Below are the code and all the weights of a small trained network. Each question names an input and a class and asks about switching units off, where a switched-off unit gives its printed mean instead of its output.

import numpy as np


def w(rows, s, z=0):
    codes = np.array(rows[::2]) - 128.0
    scale = np.full(codes.shape[1], s)
    scale[-1] = z or s
    return codes * scale


def f(y):
    return np.maximum(y, 0)


def log_softmax(a):
    a = a - a.max(-1, keepdims=True)
    return a - np.log(np.exp(a).sum(-1, keepdims=True))


def net(x, mask):
    res = np.array(x, float).reshape(1, 7) / 4 @ E
    y = f(res @ A[0][:, :-1].T + A[0][:, -1])
    res = res + np.where(mask, y, B[0][:, -1]) @ B[0][:, :-1]
    return log_softmax(res[-1] @ U[:, :-1].T + U[:, -1])


A, B = {}, {}
E = w([
[144,133,79,136],'x0',
[254,164,168,185],'x1',
[63,219,218,150],'x2',
[168,165,116,75],'x3',
[143,165,144,62],'x4',
[167,126,173,51],'x5',
[93,140,118,53],'x6',
],0.0077)
A[0] = w([
[50,122,64,66,170],'neuron 1',
[157,210,254,114,254],'neuron 2',
[84,30,52,141,218],'neuron 3',
[182,19,70,144,192],'neuron 4',
[43,102,226,131,186],'neuron 5',
[85,156,210,203,188],'neuron 6',
[202,162,160,154,212],'neuron 7',
[146,65,84,187,139],'neuron 8',
[133,140,55,1,224],'neuron 9',
],0.0087,0.005)
B[0] = w([
[86,109,48,73,221],'neuron 1',
[142,198,254,104,254],'neuron 2',
[115,50,66,170,250],'neuron 3',
[194,39,111,196,240],'neuron 4',
[85,164,120,123,222],'neuron 5',
[20,218,179,183,223],'neuron 6',
[150,152,200,154,207],'neuron 7',
[135,69,132,195,201],'neuron 8',
[148,113,71,53,242],'neuron 9',
],0.008,0.0082)
U = w([
[245,143,196,45,75],'0',
[162,58,98,254,255],'1',
[22,205,208,190,70],'2',
[93,85,30,65,67],'3',
],0.0073,0.0019)

Each question gives the input, the list of numbers given to net, and the class t.
The units are the neurons (one row each of A and B). Each row of codes is followed by its name. A weight is (code - 128) times the scale printed after its matrix; where a second scale follows, it is the last column's (A, B and U).
mask holds one flag per neuron, in row order. A switched-off neuron (its flag False) gives its mean, the last column of its row in B, instead of its output. The means were averaged over made-up inputs and are rounded, as every weight is.
A unit's drop is (log p(t) with every unit on - log p(t) with that unit switched off) / (log p(t) with every unit on - log p(t) with every unit switched off).
The circuit of an input: a set's keep is (log p(t) with only the set's units on - log p(t) with every unit switched off) / (log p(t) with every unit on - log p(t) with every unit switched off). Starting from all 9 units, units are removed one at a time, each time the one whose removal leaves the highest keep (on an exact tie, the one counted first), for as long as the keep stays at least 0.8.
units of the circuit, in order: the units of the circuit, biggest drop first
top k neurons: the k neurons with the biggest drops, biggest first
drop when u is switched off: that unit's drop, to one decimal
input [8,-7,6,-5,-8,0,6], class 3: top 4 neurons	(neuron 1; neuron 2; neuron 3; neuron 7)
input [1,-5,4,1,1,2,6], class 3: units of the circuit, in order	(neuron 1; neuron 9)
input [-3,4,2,-8,-6,4,-7], class 2: units of the circuit, in order	(neuron 6)
input [-3,5,1,-3,-7,5,-5], class 2: units of the circuit, in order	(neuron 6; neuron 2)
input [1,2,0,2,-1,4,-8], class 0: units of the circuit, in order	(neuron 3; neuron 2)
input [-7,3,2,5,4,3,-8], class 2: top 2 neurons	(neuron 9; neuron 6)
input [-6,-2,0,-8,1,0,7], class 3: units of the circuit, in order	(neuron 2; neuron 1)
input [-1,-7,6,5,0,-6,7], class 3: top 2 neurons	(neuron 1; neuron 9)
input [1,0,2,7,3,-5,0], class 0: top 3 neurons	(neuron 6; neuron 3; neuron 5)
input [-3,-4,-1,-5,7,-1,-2], class 3: drop when neuron 1 is switched off	0.1
input [0,-5,1,1,-5,2,2], class 3: drop when neuron 9 is switched off	0.0
input [3,-1,1,-7,6,-1,5], class 3: drop when neuron 6 is switched off	0.2
